Below are the code and all the weights of a small trained network. Each question names an input and a class and asks about switching units off, where a switched-off unit gives its printed mean instead of its output.

import numpy as np


def w(rows, s, z=0):
    codes = np.array(rows[::2]) - 128.0
    scale = np.full(codes.shape[1], s)
    scale[-1] = z or s
    return codes * scale


def f(y):
    return y / 2 * (1 + np.tanh(0.7978845608 * (y + 0.044715 * y**3)))


def log_softmax(a):
    a = a - a.max(-1, keepdims=True)
    return a - np.log(np.exp(a).sum(-1, keepdims=True))


def net(x, mask):
    res = np.array(x, float).reshape(1, 5) / 4 @ E
    y = f(res @ A[0][:, :-1].T + A[0][:, -1])
    res = res + np.where(mask, y, B[0][:, -1]) @ B[0][:, :-1]
    return log_softmax(res[-1] @ U[:, :-1].T + U[:, -1])


A, B = {}, {}
E = w([
[227,155,87,7],'x0',
[250,141,194,143],'x1',
[153,28,110,190],'x2',
[107,143,75,178],'x3',
[52,107,231,37],'x4',
],0.013)
A[0] = w([
[155,2,156,124,248],'neuron 1',
[192,158,220,95,180],'neuron 2',
[166,55,110,92,36],'neuron 3',
[85,62,81,151,8],'neuron 4',
[28,123,188,29,253],'neuron 5',
[152,46,158,114,219],'neuron 6',
[157,20,139,90,225],'neuron 7',
],0.012,0.0022)
B[0] = w([
[80,8,147,101,188],'neuron 1',
[168,178,203,114,212],'neuron 2',
[146,80,123,99,154],'neuron 3',
[151,115,143,173,172],'neuron 4',
[68,174,120,105,250],'neuron 5',
[88,33,208,100,169],'neuron 6',
[104,26,176,24,174],'neuron 7',
],0.013,0.018)
U = w([
[171,173,3,133,181],'0',
[64,201,113,84,171],'1',
[113,149,148,84,2],'2',
[76,121,129,253,178],'3',
[90,73,151,120,73],'4',
[118,155,153,137,23],'5',
[200,173,182,108,158],'6',
[184,102,85,96,164],'7',
],0.017,0.0069)

Each question gives the input, the list of numbers given to net, and the class t.
The units are the neurons (one row each of A and B). Each row of codes is followed by its name. A weight is (code - 128) times the scale printed after its matrix; where a second scale follows, it is the last column's (A, B and U).
mask holds one flag per neuron, in row order. A switched-off neuron (its flag False) gives its mean, the last column of its row in B, instead of its output. The means were averaged over made-up inputs and are rounded, as every weight is.
A unit's drop is (log p(t) with every unit on - log p(t) with that unit switched off) / (log p(t) with every unit on - log p(t) with every unit switched off).
The circuit of an input: a set's keep is (log p(t) with only the set's units on - log p(t) with every unit switched off) / (log p(t) with every unit on - log p(t) with every unit switched off). Starting from all 7 units, units are removed one at a time, each time the one whose removal leaves the highest keep (on an exact tie, the one counted first), for as long as the keep stays at least 0.8.
circuit, biggest first: the units of the circuit, biggest drop first
k most important neurons: the k neurons with the biggest drops, biggest first
drop when u is switched off: that unit's drop, to one decimal
input [-1,6,4,-2,-6], class 4: circuit, biggest first : [neuron 1]
input [5,-3,0,-7,-8], class 0: circuit, biggest first : [neuron 1; neuron 6]
input [-3,2,-8,-3,-8], class 0: circuit, biggest first : [neuron 2; neuron 6; neuron 7]
input [6,3,6,7,0], class 4: 3 most important neurons : [neuron 1; neuron 7; neuron 6]
input [-4,7,-4,3,8], class 1: 2 most important neurons : [neuron 5; neuron 4]
input [-1,-6,-3,5,-7], class 0: circuit, biggest first : [neuron 6; neuron 1]
input [-4,4,-3,1,0], class 6: 2 most important neurons : [neuron 5; neuron 1]
input [-6,3,-2,-2,-2], class 3: 2 most important neurons : [neuron 2; neuron 7]
input [8,2,3,-2,0], class 4: 2 most important neurons : [neuron 7; neuron 6]
input [-7,4,5,-4,-6], class 4: 2 most important neurons : [neuron 1; neuron 6]
input [-6,2,1,-7,-5], class 3: 3 most important neurons : [neuron 7; neuron 3; neuron 2]
input [6,0,-3,-6,6], class 1: 2 most important neurons : [neuron 5; neuron 1]
input [-3,-5,-5,-3,-6], class 0: drop when neuron 5 is switched off : 0.2
input [-3,-7,-5,7,-3], class 3: drop when neuron 3 is switched off : 0.0
input [-5,8,-2,6,6], class 6: circuit, biggest first : [neuron 2]
input [6,-7,-8,4,-6], class 0: drop when neuron 5 is switched off : 0.1
